Below is a small trained network, with its code and all its weights. Each question gives an input and a class and asks what happens when units are switched off, that is, made to give their printed mean instead of their output.

import numpy as np


def w(rows, s, z=0):
    codes = np.array(rows[::2]) - 128.0
    scale = np.full(codes.shape[1], s)
    scale[-1] = z or s
    return codes * scale


def f(y):
    return np.maximum(y, 0)


def log_softmax(a):
    a = a - a.max(-1, keepdims=True)
    return a - np.log(np.exp(a).sum(-1, keepdims=True))


def net(x, mask):
    res = np.array(x, float).reshape(1, 8) / 4 @ E
    y = f(res @ A[0][:, :-1].T + A[0][:, -1])
    res = res + np.where(mask, y, B[0][:, -1]) @ B[0][:, :-1]
    return log_softmax(res[-1] @ U[:, :-1].T + U[:, -1])


A, B = {}, {}
E = w([
[136,112,129,113],'x0',
[255,158,172,156],'x1',
[88,36,217,224],'x2',
[120,144,127,144],'x3',
[133,116,129,116],'x4',
[125,135,129,134],'x5',
[121,144,128,144],'x6',
[88,194,239,76],'x7',
],0.0077)
A[0] = w([
[130,100,173,151,98],'neuron 1',
[7,93,70,112,126],'neuron 2',
[142,145,101,117,119],'neuron 3',
[108,163,92,105,114],'neuron 4',
[171,119,124,143,128],'neuron 5',
[138,140,123,130,104],'neuron 6',
[109,176,235,76,36],'neuron 7',
[107,92,145,128,100],'neuron 8',
[114,52,180,202,92],'neuron 9',
[92,139,143,118,72],'neuron 10',
[138,89,76,148,51],'neuron 11',
[142,105,87,148,58],'neuron 12',
[179,131,152,123,144],'neuron 13',
[124,103,145,138,144],'neuron 14',
[130,120,122,99,140],'neuron 15',
[186,138,148,159,131],'neuron 16',
[155,146,80,118,122],'neuron 17',
[182,141,150,152,118],'neuron 18',
[145,101,159,118,4],'neuron 19',
[199,94,166,145,173],'neuron 20',
[183,163,155,156,136],'neuron 21',
[153,90,57,178,75],'neuron 22',
[131,120,134,146,130],'neuron 23',
[209,156,148,149,98],'neuron 24',
[68,118,108,105,164],'neuron 25',
[144,160,81,88,120],'neuron 26',
[131,165,140,69,53],'neuron 27',
[153,106,69,174,106],'neuron 28',
[132,69,144,178,81],'neuron 29',
[93,142,160,99,35],'neuron 30',
[100,113,111,100,161],'neuron 31',
[135,171,100,77,109],'neuron 32',
[201,132,129,169,133],'neuron 33',
[130,161,28,122,82],'neuron 34',
[88,68,147,203,98],'neuron 35',
[112,107,155,131,111],'neuron 36',
[85,108,80,136,122],'neuron 37',
[141,127,88,153,86],'neuron 38',
[100,144,108,164,161],'neuron 39',
],0.016,0.0027)
B[0] = w([
[157,156,119,150,183],'neuron 1',
[75,151,110,21,254],'neuron 2',
[150,153,136,134,174],'neuron 3',
[153,159,136,129,188],'neuron 4',
[99,125,131,107,185],'neuron 5',
[129,138,130,128,144],'neuron 6',
[98,2,141,200,237],'neuron 7',
[139,150,117,134,161],'neuron 8',
[187,195,130,157,254],'neuron 9',
[108,96,125,127,155],'neuron 10',
[98,74,137,168,189],'neuron 11',
[103,88,139,166,176],'neuron 12',
[106,148,122,102,198],'neuron 13',
[142,144,124,136,162],'neuron 14',
[133,144,124,127,153],'neuron 15',
[115,132,113,78,215],'neuron 16',
[157,165,135,158,201],'neuron 17',
[105,139,112,88,207],'neuron 18',
[129,135,135,138,144],'neuron 19',
[106,134,113,89,231],'neuron 20',
[105,130,112,74,220],'neuron 21',
[92,38,152,181,228],'neuron 22',
[143,131,129,126,151],'neuron 23',
[104,156,119,73,239],'neuron 24',
[115,136,116,70,194],'neuron 25',
[180,176,130,142,219],'neuron 26',
[139,134,139,180,195],'neuron 27',
[112,48,137,159,215],'neuron 28',
[155,159,142,162,208],'neuron 29',
[108,83,128,150,165],'neuron 30',
[121,138,118,104,171],'neuron 31',
[179,167,124,155,219],'neuron 32',
[96,126,118,71,234],'neuron 33',
[162,160,145,169,234],'neuron 34',
[174,173,132,137,237],'neuron 35',
[147,144,124,141,159],'neuron 36',
[94,110,122,85,186],'neuron 37',
[132,90,130,147,173],'neuron 38',
[129,114,111,110,161],'neuron 39',
],0.029,0.0088)
U = w([
[65,194,149,36,128],'0',
[232,254,200,244,1],'1',
[84,55,213,251,234],'2',
],0.0076,0.00099)

Each question gives the input, the list of numbers given to net, and the class t.
The units are the neurons (one row each of A and B). Each row of codes is followed by its name. A weight is (code - 128) times the scale printed after its matrix; where a second scale follows, it is the last column's (A, B and U).
mask holds one flag per neuron, in row order. A switched-off neuron (its flag False) gives its mean, the last column of its row in B, instead of its output. The means were averaged over made-up inputs and are rounded, as every weight is.
A unit's drop is (log p(t) with every unit on - log p(t) with that unit switched off) / (log p(t) with every unit on - log p(t) with every unit switched off).
The circuit of an input: a set's keep is (log p(t) with only the set's units on - log p(t) with every unit switched off) / (log p(t) with every unit on - log p(t) with every unit switched off). Starting from the 12 units with the biggest drops (on a tie, the unit counted first), units are removed one at a time, each time the one whose removal leaves the highest keep (on an exact tie, the one counted first), for as long as the keep stays at least 0.8.
circuit, biggest first: the units of the circuit, biggest drop first
unit that matters most: the unit with the biggest drop
top k neurons: the k neurons with the biggest drops, biggest first
drop of u: that unit's drop, to one decimal
input [-5,-4,-3,1,-5,-6,-2,8], class 2: circuit, biggest first -> (neuron 7)
input [5,2,-7,4,8,-6,-2,-7], class 1: top 3 neurons -> (neuron 26; neuron 34; neuron 7)
input [3,4,6,1,-5,2,-6,0], class 1: top 2 neurons -> (neuron 9; neuron 2)
input [-3,-5,-6,-1,0,-2,4,-3], class 1: top 4 neurons -> (neuron 34; neuron 26; neuron 32; neuron 33)
input [-2,-7,8,-7,7,-4,-1,-1], class 1: top 3 neurons -> (neuron 9; neuron 35; neuron 29)
input [-1,5,-8,0,-6,-5,7,-8], class 1: top 3 neurons -> (neuron 34; neuron 26; neuron 17)
input [7,4,-7,-7,-8,0,-4,-8], class 2: top 2 neurons -> (neuron 22; neuron 28)
input [3,-2,-5,3,-3,-6,5,5], class 1: top 2 neurons -> (neuron 22; neuron 32)
input [6,5,-6,5,-3,-6,-3,7], class 2: top 2 neurons -> (neuron 7; neuron 9)
input [8,1,-5,2,-8,-5,-5,7], class 2: drop of neuron 7 -> 1.1
input [3,-5,-2,-2,6,-8,4,8], class 2: drop of neuron 31 -> 0.0
input [-5,6,-4,1,8,-7,2,8], class 2: drop of neuron 7 -> 2.2
input [-1,3,2,7,-6,-7,3,8], class 2: drop of neuron 7 -> 0.5
input [1,-6,0,-7,-5,-4,6,-8], class 2: unit that matters most -> neuron 22
